Here is a tiny trained network, its code and every weight. The questions are about switching its units off for an input and a class, where a switched-off unit gives its printed mean instead of its output.

import numpy as np


def w(rows, s, z=0):
    codes = np.array(rows[::2]) - 128.0
    scale = np.full(codes.shape[1], s)
    scale[-1] = z or s
    return codes * scale


def f(y):
    return np.maximum(y, 0)


def log_softmax(a):
    a = a - a.max(-1, keepdims=True)
    return a - np.log(np.exp(a).sum(-1, keepdims=True))


def net(x, mask):
    res = np.array(x, float).reshape(1, 7) / 4 @ E
    y = f(res @ A[0][:, :-1].T + A[0][:, -1])
    res = res + np.where(mask, y, B[0][:, -1]) @ B[0][:, :-1]
    return log_softmax(res[-1] @ U[:, :-1].T + U[:, -1])


A, B = {}, {}
E = w([
[186,119,237,177,105,165,232,95,73],'x0',
[135,92,10,253,19,143,120,86,28],'x1',
[207,103,163,96,176,43,50,95,132],'x2',
[93,211,13,72,160,77,231,150,104],'x3',
[160,175,133,35,160,121,174,65,199],'x4',
[233,60,178,91,62,212,171,66,239],'x5',
[75,247,192,113,139,162,94,70,121],'x6',
],0.0066)
A[0] = w([
[113,192,105,54,148,132,151,122,118,112],'neuron 1',
[181,108,233,152,144,173,203,112,136,210],'neuron 2',
[79,117,194,91,209,167,62,205,173,128],'neuron 3',
[174,125,169,115,167,146,157,143,212,82],'neuron 4',
[71,169,141,104,157,180,69,136,190,198],'neuron 5',
[168,53,144,193,102,121,44,158,95,194],'neuron 6',
[183,84,116,158,110,98,59,125,120,146],'neuron 7',
[76,121,123,153,84,203,38,134,150,189],'neuron 8',
[73,151,96,192,83,152,184,161,66,193],'neuron 9',
[129,97,176,155,75,176,118,114,113,253],'neuron 10',
[149,128,211,23,190,105,68,165,171,129],'neuron 11',
[163,198,155,128,187,93,146,96,90,183],'neuron 12',
[101,178,149,66,197,118,99,131,105,180],'neuron 13',
[197,69,128,91,110,165,189,115,214,188],'neuron 14',
[96,228,125,88,182,66,159,99,121,124],'neuron 15',
[72,159,42,90,182,75,110,182,148,220],'neuron 16',
[119,172,173,66,189,120,105,132,136,200],'neuron 17',
[117,133,10,122,147,112,122,128,148,159],'neuron 18',
[46,157,86,254,90,155,188,147,47,156],'neuron 19',
],0.0079,0.0035)
B[0] = w([
[113,166,119,153,205,84,110,127,176,190],'neuron 1',
[142,106,163,80,184,232,200,14,106,234],'neuron 2',
[131,180,113,160,116,155,186,73,165,200],'neuron 3',
[179,121,153,145,90,163,155,119,100,190],'neuron 4',
[140,165,136,159,167,139,154,57,173,194],'neuron 5',
[75,54,202,190,165,91,96,73,138,202],'neuron 6',
[109,79,183,155,108,70,72,127,103,171],'neuron 7',
[152,107,203,188,143,159,140,57,175,180],'neuron 8',
[124,137,81,102,2,180,195,115,66,223],'neuron 9',
[137,109,248,146,143,161,122,48,146,200],'neuron 10',
[153,182,112,155,73,147,198,101,121,226],'neuron 11',
[133,121,145,192,148,117,150,69,179,186],'neuron 12',
[133,176,94,216,138,98,174,126,142,201],'neuron 13',
[246,109,214,90,39,156,126,115,134,227],'neuron 14',
[106,212,97,192,173,68,174,71,184,214],'neuron 15',
[50,148,54,115,169,149,182,106,148,235],'neuron 16',
[167,202,109,172,135,136,203,80,153,209],'neuron 17',
[123,74,86,42,184,147,143,153,121,194],'neuron 18',
[136,134,130,115,6,154,131,120,36,247],'neuron 19',
],0.0078,0.011)
U = w([
[145,171,142,101,160,128,71,182,103,5],'0',
[184,115,109,16,131,121,112,156,164,134],'1',
[118,197,112,178,194,86,145,111,198,114],'2',
[71,143,37,102,110,102,139,178,86,154],'3',
[184,139,158,118,80,210,156,111,114,173],'4',
[135,87,174,171,115,51,37,136,116,102],'5',
[78,73,158,125,254,149,89,107,161,162],'6',
],0.0097,0.0021)

Each question gives the input, the list of numbers given to net, and the class t.
The units are the neurons (one row each of A and B). Each row of codes is followed by its name. A weight is (code - 128) times the scale printed after its matrix; where a second scale follows, it is the last column's (A, B and U).
mask holds one flag per neuron, in row order. A switched-off neuron (its flag False) gives its mean, the last column of its row in B, instead of its output. The means were averaged over made-up inputs and are rounded, as every weight is.
A unit's drop is (log p(t) with every unit on - log p(t) with that unit switched off) / (log p(t) with every unit on - log p(t) with every unit switched off).
The circuit of an input: a set's keep is (log p(t) with only the set's units on - log p(t) with every unit switched off) / (log p(t) with every unit on - log p(t) with every unit switched off). Starting from the 12 units with the biggest drops (on a tie, the unit counted first), units are removed one at a time, each time the one whose removal leaves the highest keep (on an exact tie, the one counted first), for as long as the keep stays at least 0.8.
circuit, biggest first: the units of the circuit, biggest drop first
unit that matters most: the unit with the biggest drop
top k neurons: the k neurons with the biggest drops, biggest first
drop of u: that unit's drop, to one decimal
input [4,0,1,-4,-2,-6,8], class 2: circuit, biggest first	neuron 14
input [6,1,7,-6,4,-5,1], class 6: circuit, biggest first	neuron 19; neuron 9; neuron 6
input [-5,8,2,-2,-7,-8,-2], class 5: top 2 neurons	neuron 6; neuron 7
input [5,4,-2,4,-8,-7,-1], class 3: circuit, biggest first	neuron 14; neuron 2
input [-7,-1,0,-2,-2,-6,-8], class 6: circuit, biggest first	neuron 6; neuron 18
input [-7,4,-2,-8,-6,-2,6], class 5: circuit, biggest first	neuron 6; neuron 2
input [-1,8,1,-4,-4,2,8], class 5: circuit, biggest first	neuron 6; neuron 2; neuron 7
input [0,4,-2,-7,-1,-8,2], class 5: circuit, biggest first	neuron 6; neuron 2
input [8,3,-1,-6,-5,-8,-6], class 5: top 3 neurons	neuron 6; neuron 7; neuron 11
input [4,0,0,2,4,2,6], class 2: top 2 neurons	neuron 19; neuron 9
input [6,-4,-7,3,-2,-6,2], class 3: top 2 neurons	neuron 14; neuron 19
input [-3,-2,3,-2,-7,-2,-2], class 6: top 2 neurons	neuron 19; neuron 14
input [-8,-3,0,-2,-7,6,1], class 2: top 3 neurons	neuron 19; neuron 9; neuron 2
input [2,3,8,2,0,1,4], class 2: top 2 neurons	neuron 19; neuron 14
input [-4,4,6,5,0,3,-8], class 1: unit that matters most	neuron 18
input [-1,-4,-6,2,-1,2,2], class 2: drop of neuron 19	0.2
input [1,-4,0,-2,-5,-3,-7], class 6: drop of neuron 18	-0.1
input [-7,1,1,4,-3,5,-2], class 6: drop of neuron 1	-0.1
